Here is a tiny trained network, its code and every weight. The questions are about switching its units off for an input and a target symbol, where a switched-off unit gives its printed mean instead of its output.

import numpy as np


def w(rows, s, z=0):
    codes = np.array(rows[::2]) - 128.0
    scale = np.full(codes.shape[1], s)
    scale[-1] = z or s
    return codes * scale


def norm(h):
    return h / np.sqrt((h * h).mean(-1, keepdims=True) + 1e-5)


def f(y):
    return y / 2 * (1 + np.tanh(0.7978845608 * (y + 0.044715 * y**3)))


def softmax(a):
    e = np.exp(a - a.max(-1, keepdims=True))
    return e / e.sum(-1, keepdims=True)


def log_softmax(a):
    a = a - a.max(-1, keepdims=True)
    return a - np.log(np.exp(a).sum(-1, keepdims=True))


def net(x, mask):
    ids = ['ΔΘΨαεζημξπστ'.index(c) for c in x.split()]
    T = len(ids)
    res = E[ids] + P[:T]
    r = norm(res)
    for j in range(2):
        rows = slice(3 * j, 3 * j + 3)
        q, k, v = (r @ M[0][rows].T for M in (Q, K, V))
        z = softmax(np.where(np.tri(T) > 0, q @ k.T / 3**0.5, -1e9)) @ v
        o = O[0][rows]
        res = res + np.where(mask[j], z, o[:, -1]) @ o[:, :-1]
    y = f(norm(res) @ A[0][:, :-1].T + A[0][:, -1])
    res = res + np.where(mask[2:6], y, B[0][:, -1]) @ B[0][:, :-1]
    return log_softmax(norm(res)[-1] @ U[:, :-1].T + U[:, -1])


Q, K, V, O, A, B = {}, {}, {}, {}, {}, {}
E = w([
[141,122,145,100,149],'Δ',
[136,101,160,98,112],'Θ',
[133,158,148,164,117],'Ψ',
[148,154,145,112,93],'α',
[108,70,172,153,133],'ε',
[138,143,121,154,155],'ζ',
[18,53,99,20,250],'η',
[154,52,72,124,123],'μ',
[153,131,116,102,151],'ξ',
[127,123,154,170,133],'π',
[130,129,144,153,111],'σ',
[139,183,133,159,93],'τ',
],0.02)
P = w([
[64,136,92,110,127],'0',
[239,86,111,93,97],'1',
[160,64,51,153,40],'2',
[43,89,13,125,86],'3',
[65,117,204,90,129],'4',
[178,157,189,175,169],'5',
[183,12,152,174,80],'6',
],0.011)
Q[0] = w([
[250,114,159,176,144],'head 1',
[94,216,188,132,177],'head 1',
[167,126,69,160,118],'head 1',
[132,130,130,170,130],'head 2',
[146,124,124,128,130],'head 2',
[134,134,80,122,114],'head 2',
],0.018)
K[0] = w([
[105,48,8,164,16],'head 1',
[250,96,189,185,79],'head 1',
[31,146,142,155,106],'head 1',
[97,138,93,121,99],'head 2',
[99,111,109,149,137],'head 2',
[62,156,131,111,149],'head 2',
],0.013)
V[0] = w([
[161,251,73,101,33],'head 1',
[88,92,235,95,39],'head 1',
[123,129,91,5,84],'head 1',
[143,170,211,84,202],'head 2',
[126,110,18,147,177],'head 2',
[138,82,90,76,81],'head 2',
],0.016)
O[0] = w([
[82,185,47,137,40,122],'head 1',
[135,32,103,248,148,153],'head 1',
[130,157,65,208,203,208],'head 1',
[35,178,154,191,147,2],'head 2',
[157,190,158,79,133,155],'head 2',
[178,112,77,136,153,220],'head 2',
],0.015,0.0082)
A[0] = w([
[7,76,103,65,191,107],'neuron 1',
[129,162,134,94,45,7],'neuron 2',
[148,112,233,138,117,162],'neuron 3',
[128,159,94,208,182,103],'neuron 4',
],0.021,0.002)
B[0] = w([
[5,39,85,108,135,151],'neuron 1',
[44,105,123,118,123,193],'neuron 2',
[167,221,182,175,76,200],'neuron 3',
[125,202,207,128,119,255],'neuron 4',
],0.019,0.0086)
U = w([
[97,175,158,136,192,141],'Δ',
[125,88,97,209,189,122],'Θ',
[67,96,109,95,59,199],'Ψ',
[114,181,51,209,80,100],'α',
[155,26,191,143,144,109],'ε',
[99,146,152,2,118,128],'ζ',
[44,55,127,79,211,253],'η',
[199,104,61,36,179,104],'μ',
[127,225,58,52,170,71],'ξ',
[150,104,224,84,35,133],'π',
[188,21,46,129,60,117],'σ',
[99,138,63,112,41,109],'τ',
],0.0085,0.0027)

Each question gives the input, a string of symbols that net reads in full, and the target symbol t.
The units are the heads (3 rows each of Q, K, V and O) and the neurons (one row each of A and B). Each row of codes is followed by its name. A weight is (code - 128) times the scale printed after its matrix; where a second scale follows, it is the last column's (O, A, B and U).
mask holds one flag per unit, heads first, then neurons. A switched-off unit (its flag False) gives its mean, the last column of its rows in O or B, instead of its output. The means were averaged over made-up inputs and are rounded, as every weight is.
A unit's drop is (log p(t) with every unit on - log p(t) with that unit switched off) / (log p(t) with every unit on - log p(t) with every unit switched off).
The circuit of an input: a set's keep is (log p(t) with only the set's units on - log p(t) with every unit switched off) / (log p(t) with every unit on - log p(t) with every unit switched off). Starting from all 6 units, units are removed one at a time, each time the one whose removal leaves the highest keep (on an exact tie, the one counted first), for as long as the keep stays at least 0.8.
units of the circuit, in order: the units of the circuit, biggest drop first
k most important neurons: the k neurons with the biggest drops, biggest first
which heads matter: for each layer, one digit per head in row order, 1 if its drop is at least 0.15 and else 0, layers parted by /
drop of u: that unit's drop, to one decimal
input α μ μ Θ, target α: most important neuron : neuron 4
input π α μ, target π: which heads matter : 10
input ξ ζ σ Θ τ σ, target σ: which heads matter : 10
input ζ μ ζ Ψ, target ζ: which heads matter : 10
input α σ ξ Θ α ε Θ, target Θ: which heads matter : 10
input ξ τ Δ α Θ ε Ψ, target α: which heads matter : 10
input σ ξ τ ζ Δ, target ξ: which heads matter : 10
input Δ σ ξ, target Δ: units of the circuit, in order : neuron 4; head 1
input σ ξ α σ σ α ε, target σ: units of the circuit, in order : head 1; neuron 4
input ξ Ψ Θ, target ξ: which heads matter : 10
input Ψ Θ Δ, target Ψ: which heads matter : 10
input ξ α τ, target ξ: which heads matter : 10
input μ Θ τ σ, target μ: which heads matter : 01
input Ψ Δ Θ, target Ψ: most important neuron : neuron 2
input σ Θ Ψ σ π, target Θ: which heads matter : 11
input π Θ σ τ μ Θ, target σ: which heads matter : 10
input α π Ψ ξ Ψ ε, target Ψ: units of the circuit, in order : head 1; neuron 2
input Δ π Ψ μ π π π, target μ: units of the circuit, in order : head 1; neuron 4; head 2
input μ ξ α, target μ: units of the circuit, in order : head 1; neuron 4
input μ Δ σ μ, target μ: units of the circuit, in order : head 2
input π Θ τ α α τ α, target α: drop of head 1 : 1.4
input τ ζ π α σ, target ζ: drop of head 1 : 1.3
input σ π ξ ε, target σ: drop of head 1 : 0.2
